Below are the code and all the weights of a small trained network. Each question names an input and a class and asks about switching units off, where a switched-off unit gives its printed mean instead of its output.

import numpy as np


def w(rows, s, z=0):
    codes = np.array(rows[::2]) - 128.0
    scale = np.full(codes.shape[1], s)
    scale[-1] = z or s
    return codes * scale


def f(y):
    return np.maximum(y, 0)


def log_softmax(a):
    a = a - a.max(-1, keepdims=True)
    return a - np.log(np.exp(a).sum(-1, keepdims=True))


def net(x, mask):
    res = np.array(x, float).reshape(1, 5) / 4 @ E
    y = f(res @ A[0][:, :-1].T + A[0][:, -1])
    res = res + np.where(mask, y, B[0][:, -1]) @ B[0][:, :-1]
    return log_softmax(res[-1] @ U[:, :-1].T + U[:, -1])


A, B = {}, {}
E = w([
[83,116,227,172,116,98,95,33,187],'x0',
[118,65,32,190,145,89,216,115,106],'x1',
[177,85,160,125,2,41,143,178,62],'x2',
[38,168,72,209,72,117,59,116,84],'x3',
[196,216,150,200,101,182,146,121,174],'x4',
],0.0069)
A[0] = w([
[142,70,54,150,140,109,211,167,73,219],'neuron 1',
[162,96,138,28,207,168,164,167,170,159],'neuron 2',
[66,111,87,207,161,160,144,31,127,189],'neuron 3',
[146,208,147,148,161,194,123,80,200,146],'neuron 4',
[75,93,114,89,200,128,163,117,137,216],'neuron 5',
[120,83,221,147,85,60,94,93,133,202],'neuron 6',
[176,105,229,119,102,70,123,120,126,176],'neuron 7',
[46,50,109,181,166,116,151,57,113,211],'neuron 8',
[176,230,116,120,92,161,58,196,118,234],'neuron 9',
[141,190,171,152,176,217,127,73,212,140],'neuron 10',
[121,191,145,179,169,211,100,91,218,146],'neuron 11',
[88,215,120,151,77,148,38,188,85,210],'neuron 12',
[149,104,245,134,103,81,104,96,148,138],'neuron 13',
[37,77,64,184,172,103,136,38,104,192],'neuron 14',
[139,77,252,139,98,74,110,80,150,169],'neuron 15',
[172,71,92,25,222,156,143,190,156,161],'neuron 16',
[127,134,254,138,99,84,100,125,139,193],'neuron 17',
[171,94,191,87,94,89,118,129,117,190],'neuron 18',
[153,191,188,144,152,172,101,65,226,146],'neuron 19',
[188,85,92,107,76,82,197,198,66,162],'neuron 20',
[27,111,120,107,126,117,57,70,112,134],'neuron 21',
[146,192,194,147,160,165,121,79,239,171],'neuron 22',
[170,210,115,141,76,152,113,181,87,208],'neuron 23',
[95,183,83,189,115,167,110,120,120,212],'neuron 24',
[82,121,79,153,90,86,118,196,18,254],'neuron 25',
[164,101,67,173,124,85,219,164,113,192],'neuron 26',
[30,75,108,95,141,87,48,79,101,105],'neuron 27',
],0.0065,0.0027)
B[0] = w([
[211,92,32,191,173,129,185,137,120,244],'neuron 1',
[218,225,166,20,221,243,161,117,92,215],'neuron 2',
[144,200,96,174,175,53,77,109,253,219],'neuron 3',
[92,152,194,169,162,145,90,37,134,216],'neuron 4',
[160,151,116,77,191,128,105,171,179,198],'neuron 5',
[81,80,167,47,53,126,148,157,189,217],'neuron 6',
[126,79,173,59,25,158,242,138,156,205],'neuron 7',
[155,146,91,100,153,61,101,179,220,219],'neuron 8',
[95,198,131,138,96,169,85,114,41,215],'neuron 9',
[72,153,246,184,206,163,84,18,155,228],'neuron 10',
[83,141,202,210,176,126,43,34,151,228],'neuron 11',
[30,192,124,138,56,171,53,158,54,219],'neuron 12',
[99,121,199,60,36,156,223,147,220,203],'neuron 13',
[119,119,61,132,205,13,81,181,244,232],'neuron 14',
[93,95,168,57,47,133,200,142,228,218],'neuron 15',
[231,188,126,61,247,205,169,142,87,223],'neuron 16',
[84,143,168,80,51,175,162,131,167,214],'neuron 17',
[166,105,150,71,56,176,246,155,147,199],'neuron 18',
[41,122,248,160,143,153,123,38,183,223],'neuron 19',
[208,44,104,185,107,119,193,137,45,241],'neuron 20',
[35,78,153,66,171,65,42,161,131,193],'neuron 21',
[59,140,252,155,135,175,142,17,191,228],'neuron 22',
[82,156,129,182,79,161,74,139,41,203],'neuron 23',
[97,201,86,178,112,131,41,134,178,204],'neuron 24',
[122,84,65,160,122,87,134,220,64,253],'neuron 25',
[222,86,40,228,110,121,235,74,120,225],'neuron 26',
[54,33,158,49,201,56,66,205,120,197],'neuron 27',
],0.0049,0.0072)
U = w([
[191,165,136,57,196,211,150,133,92,126],'0',
[167,150,69,186,144,88,140,115,215,99],'1',
[112,98,179,52,36,143,179,144,184,140],'2',
[82,191,109,156,66,165,69,160,48,247],'3',
[177,56,93,183,95,112,175,145,35,120],'4',
[79,146,214,167,144,157,107,2,163,113],'5',
[78,84,118,89,170,50,75,178,151,40],'6',
],0.008,0.0013)

Each question gives the input, the list of numbers given to net, and the class t.
The units are the neurons (one row each of A and B). Each row of codes is followed by its name. A weight is (code - 128) times the scale printed after its matrix; where a second scale follows, it is the last column's (A, B and U).
mask holds one flag per neuron, in row order. A switched-off neuron (its flag False) gives its mean, the last column of its row in B, instead of its output. The means were averaged over made-up inputs and are rounded, as every weight is.
A unit's drop is (log p(t) with every unit on - log p(t) with that unit switched off) / (log p(t) with every unit on - log p(t) with every unit switched off).
The circuit of an input: a set's keep is (log p(t) with only the set's units on - log p(t) with every unit switched off) / (log p(t) with every unit on - log p(t) with every unit switched off). Starting from the 12 units with the biggest drops (on a tie, the unit counted first), units are removed one at a time, each time the one whose removal leaves the highest keep (on an exact tie, the one counted first), for as long as the keep stays at least 0.8.
units of the circuit, in order: the units of the circuit, biggest drop first
most important unit: the unit with the biggest drop
top k neurons: the k neurons with the biggest drops, biggest first
drop when u is switched off: that unit's drop, to one decimal
input [-7,3,0,-3,-5], class 4: top 4 neurons : (neuron 20; neuron 26; neuron 1; neuron 25)
input [-1,7,2,1,1], class 4: units of the circuit, in order : (neuron 20; neuron 26)
input [4,8,8,-7,-1], class 4: units of the circuit, in order : (neuron 20)
input [4,2,7,5,-3], class 2: units of the circuit, in order : (neuron 6; neuron 15)
input [-5,3,-1,-2,8], class 4: units of the circuit, in order : (neuron 26; neuron 3; neuron 23)
input [-6,5,-4,8,-4], class 6: units of the circuit, in order : (neuron 27; neuron 14)
input [5,5,8,7,-2], class 6: units of the circuit, in order : (neuron 14; neuron 27)
input [-4,8,-3,-6,-6], class 0: top 2 neurons : (neuron 16; neuron 2)
input [5,-1,-6,8,-3], class 6: top 3 neurons : (neuron 27; neuron 14; neuron 21)
input [8,-7,-1,-8,-4], class 2: top 3 neurons : (neuron 15; neuron 13; neuron 7)
input [7,5,3,-7,6], class 2: drop when neuron 7 is switched off : 0.2
input [-1,4,1,-7,-6], class 0: drop when neuron 2 is switched off : 0.3
input [4,8,0,-5,-5], class 1: drop when neuron 26 is switched off : 0.1
input [-8,4,-3,5,7], class 3: drop when neuron 23 is switched off : 0.2
input [7,0,2,2,-8], class 6: most important unit : neuron 27
